Below is a small trained network, with its code and all its weights. Each question gives an input and a class and asks what happens when units are switched off, that is, made to give their printed mean instead of their output.

import numpy as np


def w(rows, s, z=0):
    codes = np.array(rows[::2]) - 128.0
    scale = np.full(codes.shape[1], s)
    scale[-1] = z or s
    return codes * scale


def f(y):
    return y / 2 * (1 + np.tanh(0.7978845608 * (y + 0.044715 * y**3)))


def log_softmax(a):
    a = a - a.max(-1, keepdims=True)
    return a - np.log(np.exp(a).sum(-1, keepdims=True))


def net(x, mask):
    res = np.array(x, float).reshape(1, 8) / 4 @ E
    y = f(res @ A[0][:, :-1].T + A[0][:, -1])
    res = res + np.where(mask, y, B[0][:, -1]) @ B[0][:, :-1]
    return log_softmax(res[-1] @ U[:, :-1].T + U[:, -1])


A, B = {}, {}
E = w([
[109,38,153,181,163,118,115,141,171,158,147],'x0',
[99,97,83,84,107,249,101,102,92,63,199],'x1',
[131,211,131,175,174,76,111,104,159,72,168],'x2',
[132,126,117,128,130,130,134,129,129,128,124],'x3',
[210,137,173,110,135,127,116,214,73,132,123],'x4',
[140,131,122,139,133,146,134,125,137,120,116],'x5',
[178,104,162,96,173,120,184,75,100,153,149],'x6',
[121,126,131,121,132,131,122,126,115,117,116],'x7',
],0.011)
A[0] = w([
[114,59,116,73,35,170,180,147,126,199,53,98],'N0',
[120,156,182,129,113,69,150,99,119,148,40,33],'N1',
[48,127,75,136,88,103,176,6,180,156,100,53],'N2',
[146,135,73,161,131,94,164,164,179,179,92,80],'N3',
[108,103,199,45,108,40,159,40,61,151,198,39],'N4',
[147,255,117,57,28,130,173,84,98,132,69,85],'N5',
[66,153,114,166,39,138,65,210,167,95,68,2],'N6',
[234,132,168,172,184,239,217,51,170,99,48,60],'N7',
],0.0093)
B[0] = w([
[139,180,148,160,155,87,128,107,150,78,157,251],'N0',
[116,119,98,87,117,217,126,107,91,66,186,179],'N1',
[192,132,173,117,136,123,122,195,92,123,114,226],'N2',
[98,111,135,95,110,194,116,102,118,94,153,183],'N3',
[118,137,33,115,120,142,128,135,138,207,127,173],'N4',
[111,57,167,175,149,126,109,139,170,135,120,254],'N5',
[155,123,46,67,155,119,173,88,111,247,149,182],'N6',
[104,138,52,110,101,104,108,150,135,190,143,166],'N7',
],0.015,0.009)
U = w([
[131,123,72,98,134,102,152,125,113,203,148,53],'0',
[103,87,139,73,92,213,123,103,105,85,185,74],'1',
[131,115,135,128,117,105,131,147,117,136,137,245],'2',
[212,124,164,97,128,128,129,245,83,133,123,78],'3',
[122,111,140,129,121,112,135,129,121,130,134,220],'4',
[100,11,151,172,149,109,113,138,157,154,135,91],'5',
[140,212,122,156,161,64,120,89,133,99,160,77],'6',
[117,116,130,120,110,119,131,137,113,136,123,191],'7',
],0.011,0.012)

Each question gives the input, the list of numbers given to net, and the class t.
The units are the neurons (one row each of A and B). Each row of codes is followed by its name. A weight is (code - 128) times the scale printed after its matrix; where a second scale follows, it is the last column's (A, B and U).
mask holds one flag per neuron, in row order. A switched-off neuron (its flag False) gives its mean, the last column of its row in B, instead of its output. The means were averaged over made-up inputs and are rounded, as every weight is.
A unit's drop is (log p(t) with every unit on - log p(t) with that unit switched off) / (log p(t) with every unit on - log p(t) with every unit switched off).
The circuit of an input: a set's keep is (log p(t) with only the set's units on - log p(t) with every unit switched off) / (log p(t) with every unit on - log p(t) with every unit switched off). Starting from all 8 units, units are removed one at a time, each time the one whose removal leaves the highest keep (on an exact tie, the one counted first), for as long as the keep stays at least 0.8.
circuit, biggest first: the units of the circuit, biggest drop first
unit that matters most: the unit with the biggest drop
k most important neurons: the k neurons with the biggest drops, biggest first
drop when u is switched off: that unit's drop, to one decimal
input [-3,6,-4,4,7,-3,7,-3], class 0: circuit, biggest first : N4; N7
input [-4,-1,5,3,-7,-2,-1,-3], class 3: 2 most important neurons : N2; N0
input [-5,-3,6,-8,3,4,0,-8], class 4: 3 most important neurons : N0; N5; N2
input [-3,5,-6,8,1,-1,0,1], class 4: circuit, biggest first : N0; N1
input [-1,4,-6,-5,6,7,5,1], class 2: circuit, biggest first : N2; N0; N1
input [7,-1,-5,8,7,3,1,8], class 4: unit that matters most : N2
input [-4,-4,2,-7,-7,4,-7,-2], class 0: 2 most important neurons : N6; N0
input [8,-8,-8,6,6,4,2,4], class 1: 2 most important neurons : N3; N1
input [8,2,7,6,-6,-8,4,7], class 2: 3 most important neurons : N5; N2; N0
input [7,-8,3,2,-2,5,-7,-5], class 1: circuit, biggest first : N3; N1
input [5,-3,3,4,-5,-6,3,5], class 2: circuit, biggest first : N5; N2
input [4,2,-7,5,3,-1,-2,-6], class 6: circuit, biggest first : N0; N5
input [5,-4,-4,5,-3,-8,5,1], class 2: 4 most important neurons : N5; N6; N0; N7
input [2,1,-6,-7,6,1,4,5], class 4: circuit, biggest first : N2
input [6,1,-8,-2,-3,2,-3,8], class 6: 2 most important neurons : N0; N5
input [6,-6,-5,5,4,1,-3,7], class 7: circuit, biggest first : N5; N2
input [1,0,7,7,1,7,7,-3], class 0: 2 most important neurons : N7; N0
input [-6,0,6,-6,-4,2,-7,-2], class 0: 2 most important neurons : N6; N0
input [-5,-7,4,6,7,-5,-2,-5], class 1: 3 most important neurons : N1; N3; N2
input [4,-4,-4,4,-4,-7,8,0], class 0: circuit, biggest first : N4
input [1,1,-4,-8,-8,3,7,4], class 3: 2 most important neurons : N2; N6
input [0,-1,-5,-3,-3,-3,6,-6], class 0: 2 most important neurons : N4; N5
input [-7,3,-7,-8,3,-4,5,6], class 4: circuit, biggest first : N0; N5
input [5,-4,3,-1,-7,2,2,7], class 3: 2 most important neurons : N2; N5
input [-1,-7,2,-7,-7,-1,-5,2], class 1: drop when N3 is switched off : 0.5
